Below are the code and all the weights of a small trained network. Each question names an input and a class and asks about switching units off, where a switched-off unit gives its printed mean instead of its output.

import numpy as np


def w(rows, s, z=0):
    codes = np.array(rows[::2]) - 128.0
    scale = np.full(codes.shape[1], s)
    scale[-1] = z or s
    return codes * scale


def f(y):
    return y / 2 * (1 + np.tanh(0.7978845608 * (y + 0.044715 * y**3)))


def log_softmax(a):
    a = a - a.max(-1, keepdims=True)
    return a - np.log(np.exp(a).sum(-1, keepdims=True))


def net(x, mask):
    res = np.array(x, float).reshape(1, 7) / 4 @ E
    y = f(res @ A[0][:, :-1].T + A[0][:, -1])
    res = res + np.where(mask, y, B[0][:, -1]) @ B[0][:, :-1]
    return log_softmax(res[-1] @ U[:, :-1].T + U[:, -1])


A, B = {}, {}
E = w([
[136,234,174,130,95,98,120,127,118],'x0',
[108,151,74,182,2,187,9,219,174],'x1',
[231,197,33,43,166,137,116,104,195],'x2',
[32,165,68,78,139,96,223,242,164],'x3',
[229,36,147,67,53,88,154,205,56],'x4',
[124,83,101,132,128,144,137,128,131],'x5',
[97,101,243,75,44,202,188,141,210],'x6',
],0.0063)
A[0] = w([
[113,134,53,157,173,94,131,174,61,77],'neuron 0',
[61,63,141,209,101,111,91,165,103,133],'neuron 1',
[139,26,116,120,235,181,180,72,97,172],'neuron 2',
[201,71,137,107,64,70,123,211,133,126],'neuron 3',
[131,140,45,159,185,76,161,186,155,110],'neuron 4',
[79,84,176,187,133,134,174,131,90,82],'neuron 5',
[181,95,124,128,120,145,74,50,139,95],'neuron 6',
[211,118,183,176,132,158,48,28,110,133],'neuron 7',
[22,152,141,105,179,174,100,57,193,104],'neuron 8',
[185,117,23,100,125,152,64,153,149,255],'neuron 9',
[181,164,52,63,155,219,94,166,170,103],'neuron 10',
[114,129,92,172,151,68,61,119,52,89],'neuron 11',
[97,132,171,205,114,75,159,140,72,109],'neuron 12',
[211,76,175,34,109,63,137,182,52,117],'neuron 13',
[87,184,88,108,154,105,212,206,148,182],'neuron 14',
[82,149,126,172,155,147,92,68,168,130],'neuron 15',
[140,177,176,62,186,93,247,77,58,141],'neuron 16',
[116,87,165,115,100,255,210,137,197,117],'neuron 17',
[200,147,103,55,172,115,130,121,198,64],'neuron 18',
[153,153,218,126,110,184,179,156,179,79],'neuron 19',
],0.0078,0.0067)
B[0] = w([
[184,39,119,47,47,95,82,39,131,159],'neuron 0',
[172,236,168,108,105,248,176,98,202,186],'neuron 1',
[101,187,165,138,106,219,51,161,101,231],'neuron 2',
[160,112,136,254,216,101,105,123,152,201],'neuron 3',
[149,73,194,103,90,107,137,99,75,176],'neuron 4',
[200,180,215,110,109,143,213,29,198,160],'neuron 5',
[84,97,205,108,85,120,237,145,147,172],'neuron 6',
[16,15,254,123,30,87,187,222,95,238],'neuron 7',
[162,65,114,221,194,58,113,119,181,198],'neuron 8',
[182,142,157,111,133,181,105,151,156,254],'neuron 9',
[138,207,198,186,60,165,177,106,190,193],'neuron 10',
[229,113,154,12,82,33,63,27,103,173],'neuron 11',
[191,174,183,83,130,188,168,89,230,162],'neuron 12',
[172,74,120,216,225,107,126,120,189,217],'neuron 13',
[81,50,252,129,77,85,132,227,138,222],'neuron 14',
[179,84,100,189,204,69,112,155,144,183],'neuron 15',
[153,172,123,220,30,220,49,165,39,236],'neuron 16',
[207,96,123,57,80,63,21,53,83,201],'neuron 17',
[192,169,162,90,94,98,250,72,209,167],'neuron 18',
[213,90,31,61,120,53,37,33,77,163],'neuron 19',
],0.0065,0.0089)
U = w([
[64,66,178,115,97,83,170,204,128,147],'0',
[164,103,110,51,115,53,47,49,109,31],'1',
[119,144,156,148,150,150,89,164,144,255],'2',
[117,179,109,206,88,199,56,184,112,120],'3',
[154,195,158,131,144,157,254,71,181,28],'4',
[133,85,113,247,236,57,133,124,169,4],'5',
[112,126,142,135,139,133,107,167,130,252],'6',
[57,157,53,94,166,148,158,196,81,133],'7',
],0.0094,0.0062)

Each question gives the input, the list of numbers given to net, and the class t.
The units are the neurons (one row each of A and B). Each row of codes is followed by its name. A weight is (code - 128) times the scale printed after its matrix; where a second scale follows, it is the last column's (A, B and U).
mask holds one flag per neuron, in row order. A switched-off neuron (its flag False) gives its mean, the last column of its row in B, instead of its output. The means were averaged over made-up inputs and are rounded, as every weight is.
A unit's drop is (log p(t) with every unit on - log p(t) with that unit switched off) / (log p(t) with every unit on - log p(t) with every unit switched off).
The circuit of an input: a set's keep is (log p(t) with only the set's units on - log p(t) with every unit switched off) / (log p(t) with every unit on - log p(t) with every unit switched off). Starting from the 12 units with the biggest drops (on a tie, the unit counted first), units are removed one at a time, each time the one whose removal leaves the highest keep (on an exact tie, the one counted first), for as long as the keep stays at least 0.8.
circuit, biggest first: the units of the circuit, biggest drop first
unit that matters most: the unit with the biggest drop
top k neurons: the k neurons with the biggest drops, biggest first
drop when u is switched off: that unit's drop, to one decimal
input [-5,3,-8,-3,2,-7,1], class 4: unit that matters most -> neuron 1
input [-5,2,7,6,6,1,5], class 4: top 4 neurons -> [neuron 10; neuron 18; neuron 7; neuron 16]
input [-3,-5,-5,3,-2,2,-2], class 3: top 3 neurons -> [neuron 16; neuron 2; neuron 7]
input [-8,-1,-7,4,2,7,-2], class 2: top 4 neurons -> [neuron 2; neuron 18; neuron 10; neuron 6]
input [4,-8,2,-7,0,0,4], class 3: top 3 neurons -> [neuron 16; neuron 2; neuron 14]
input [-7,-3,6,-7,0,-1,8], class 1: top 3 neurons -> [neuron 17; neuron 19; neuron 14]
input [2,5,7,2,6,0,-2], class 4: circuit, biggest first -> [neuron 10; neuron 18]
input [-7,-2,-6,-4,7,7,-6], class 2: top 3 neurons -> [neuron 2; neuron 1; neuron 17]
input [-7,0,4,8,-5,5,-5], class 0: top 2 neurons -> [neuron 14; neuron 4]
input [7,-6,5,-7,4,0,-7], class 0: top 4 neurons -> [neuron 7; neuron 6; neuron 17; neuron 19]
input [-2,-5,-8,0,5,-1,-4], class 4: circuit, biggest first -> [neuron 5; neuron 12]
input [1,-8,-8,-2,7,-2,-7], class 3: top 3 neurons -> [neuron 16; neuron 2; neuron 17]
input [-8,4,-1,2,7,7,0], class 2: top 2 neurons -> [neuron 1; neuron 8]
input [4,-7,5,8,-1,0,3], class 0: circuit, biggest first -> [neuron 14]
input [-6,-1,3,-6,8,-3,-3], class 5: top 3 neurons -> [neuron 13; neuron 3; neuron 14]
input [5,-2,7,-5,-1,7,0], class 4: top 3 neurons -> [neuron 18; neuron 14; neuron 10]
input [2,-7,-3,0,4,7,1], class 3: circuit, biggest first -> [neuron 16; neuron 2]
input [-1,-7,1,-2,-7,2,-1], class 3: top 3 neurons -> [neuron 16; neuron 2; neuron 13]
input [4,6,0,3,8,7,2], class 5: circuit, biggest first -> [neuron 3; neuron 13]
input [4,5,-3,-5,-5,5,-7], class 1: circuit, biggest first -> [neuron 11]
input [-3,4,-2,1,2,1,5], class 1: circuit, biggest first -> [neuron 17; neuron 7]
input [-1,-8,8,6,7,-5,-4], class 3: drop when neuron 16 is switched off -> 1.5
input [-4,-7,-3,-7,-6,-2,1], class 0: drop when neuron 9 is switched off -> 0.1
input [0,7,-2,-3,-8,1,-1], class 5: drop when neuron 8 is switched off -> 0.4
